Below are the code and all the weights of a small trained network. Each question names an input and a class and asks about switching units off, where a switched-off unit gives its printed mean instead of its output.

import numpy as np


def w(rows, s, z=0):
    codes = np.array(rows[::2]) - 128.0
    scale = np.full(codes.shape[1], s)
    scale[-1] = z or s
    return codes * scale


def f(y):
    return y / 2 * (1 + np.tanh(0.7978845608 * (y + 0.044715 * y**3)))


def log_softmax(a):
    a = a - a.max(-1, keepdims=True)
    return a - np.log(np.exp(a).sum(-1, keepdims=True))


def net(x, mask):
    res = np.array(x, float).reshape(1, 4) / 4 @ E
    y = f(res @ A[0][:, :-1].T + A[0][:, -1])
    res = res + np.where(mask, y, B[0][:, -1]) @ B[0][:, :-1]
    return log_softmax(res[-1] @ U[:, :-1].T + U[:, -1])


A, B = {}, {}
E = w([
[126,168,164,159,78,242,187,91,109,37,152,48],'x0',
[157,119,180,125,66,126,47,199,149,50,4,144],'x1',
[182,120,89,103,116,103,123,200,175,102,186,147],'x2',
[132,53,118,204,89,88,172,68,183,143,151,140],'x3',
],0.012)
A[0] = w([
[143,65,157,123,95,85,50,190,228,54,104,193,190],'N0',
[114,178,195,104,75,158,30,173,80,96,109,97,180],'N1',
[109,139,93,183,164,162,127,107,118,195,135,121,155],'N2',
[149,60,35,160,119,55,87,239,107,194,132,180,105],'N3',
[122,36,90,219,82,82,188,37,117,109,176,156,139],'N4',
[165,209,131,48,170,176,90,245,128,28,99,164,254],'N5',
[129,164,170,172,79,186,156,101,137,19,74,46,193],'N6',
[210,61,165,130,107,52,83,189,139,73,94,137,115],'N7',
[139,128,1,119,154,86,164,132,170,146,206,130,245],'N8',
[137,157,93,125,96,234,122,157,90,57,181,8,167],'N9',
],0.0089,0.0032)
B[0] = w([
[82,102,136,142,101,121,118,234,142,82,116,166,242],'N0',
[160,112,146,125,166,168,177,184,164,57,145,104,212],'N1',
[120,135,149,106,224,139,158,165,149,146,135,127,174],'N2',
[128,143,58,141,77,160,66,97,140,162,146,105,234],'N3',
[164,97,160,87,208,188,145,135,167,120,82,183,236],'N4',
[158,102,160,34,109,179,160,115,164,145,45,79,248],'N5',
[246,155,87,86,154,144,80,51,91,109,161,65,235],'N6',
[57,159,187,159,74,153,191,194,116,134,72,149,217],'N7',
[127,189,122,152,203,94,152,155,74,74,197,108,227],'N8',
[112,91,52,170,66,137,30,152,93,19,159,104,215],'N9',
],0.012,0.017)
U = w([
[154,151,91,146,122,140,64,80,75,109,184,103,186],'0',
[51,84,138,151,60,141,114,143,122,176,72,174,69],'1',
[142,82,142,130,140,161,89,66,186,203,110,186,140],'2',
[86,176,143,168,3,76,86,109,134,151,150,183,20],'3',
[60,129,158,204,125,133,147,198,111,66,139,191,146],'4',
[102,165,177,99,170,127,215,102,102,174,167,148,4],'5',
[126,114,178,86,112,196,133,160,156,89,83,120,182],'6',
],0.012,0.0044)

Each question gives the input, the list of numbers given to net, and the class t.
The units are the neurons (one row each of A and B). Each row of codes is followed by its name. A weight is (code - 128) times the scale printed after its matrix; where a second scale follows, it is the last column's (A, B and U).
mask holds one flag per neuron, in row order. A switched-off neuron (its flag False) gives its mean, the last column of its row in B, instead of its output. The means were averaged over made-up inputs and are rounded, as every weight is.
A unit's drop is (log p(t) with every unit on - log p(t) with that unit switched off) / (log p(t) with every unit on - log p(t) with every unit switched off).
The circuit of an input: a set's keep is (log p(t) with only the set's units on - log p(t) with every unit switched off) / (log p(t) with every unit on - log p(t) with every unit switched off). Starting from all 10 units, units are removed one at a time, each time the one whose removal leaves the highest keep (on an exact tie, the one counted first), for as long as the keep stays at least 0.8.
circuit, biggest first: the units of the circuit, biggest drop first
unit that matters most: the unit with the biggest drop
k most important neurons: the k neurons with the biggest drops, biggest first
drop of u: that unit's drop, to one decimal
input [4,-8,7,6], class 4: circuit, biggest first	[N6]
input [-6,2,-5,-3], class 1: circuit, biggest first	[N6; N4; N8]
input [-1,-5,5,7], class 5: circuit, biggest first	[N8; N9]
input [-3,-5,4,-4], class 0: 3 most important neurons	[N7; N4; N3]
input [-8,7,2,-1], class 1: 2 most important neurons	[N3; N7]
input [-4,-3,-6,-1], class 5: circuit, biggest first	[N9; N0]
input [3,0,6,4], class 4: 2 most important neurons	[N5; N3]
input [-8,-4,6,8], class 4: 2 most important neurons	[N8; N6]
input [-7,-8,3,3], class 5: 3 most important neurons	[N8; N9; N6]
input [-8,-2,-3,8], class 2: 2 most important neurons	[N4; N3]
input [4,-4,6,8], class 4: 2 most important neurons	[N5; N8]
input [-4,3,1,5], class 4: 2 most important neurons	[N5; N0]
input [-6,-4,1,8], class 5: 2 most important neurons	[N8; N4]
input [3,-7,4,5], class 5: unit that matters most	N0
input [-1,-7,2,-5], class 5: 3 most important neurons	[N6; N3; N0]
input [-7,8,3,3], class 1: 2 most important neurons	[N3; N8]
input [-4,2,0,5], class 4: 2 most important neurons	[N5; N0]
input [-2,-4,3,1], class 5: 3 most important neurons	[N9; N6; N0]
input [-6,6,5,3], class 1: drop of N3	0.4
input [-6,7,6,2], class 1: unit that matters most	N3
input [0,-2,-1,8], class 5: drop of N3	0.2
input [5,-6,7,7], class 4: drop of N6	1.0
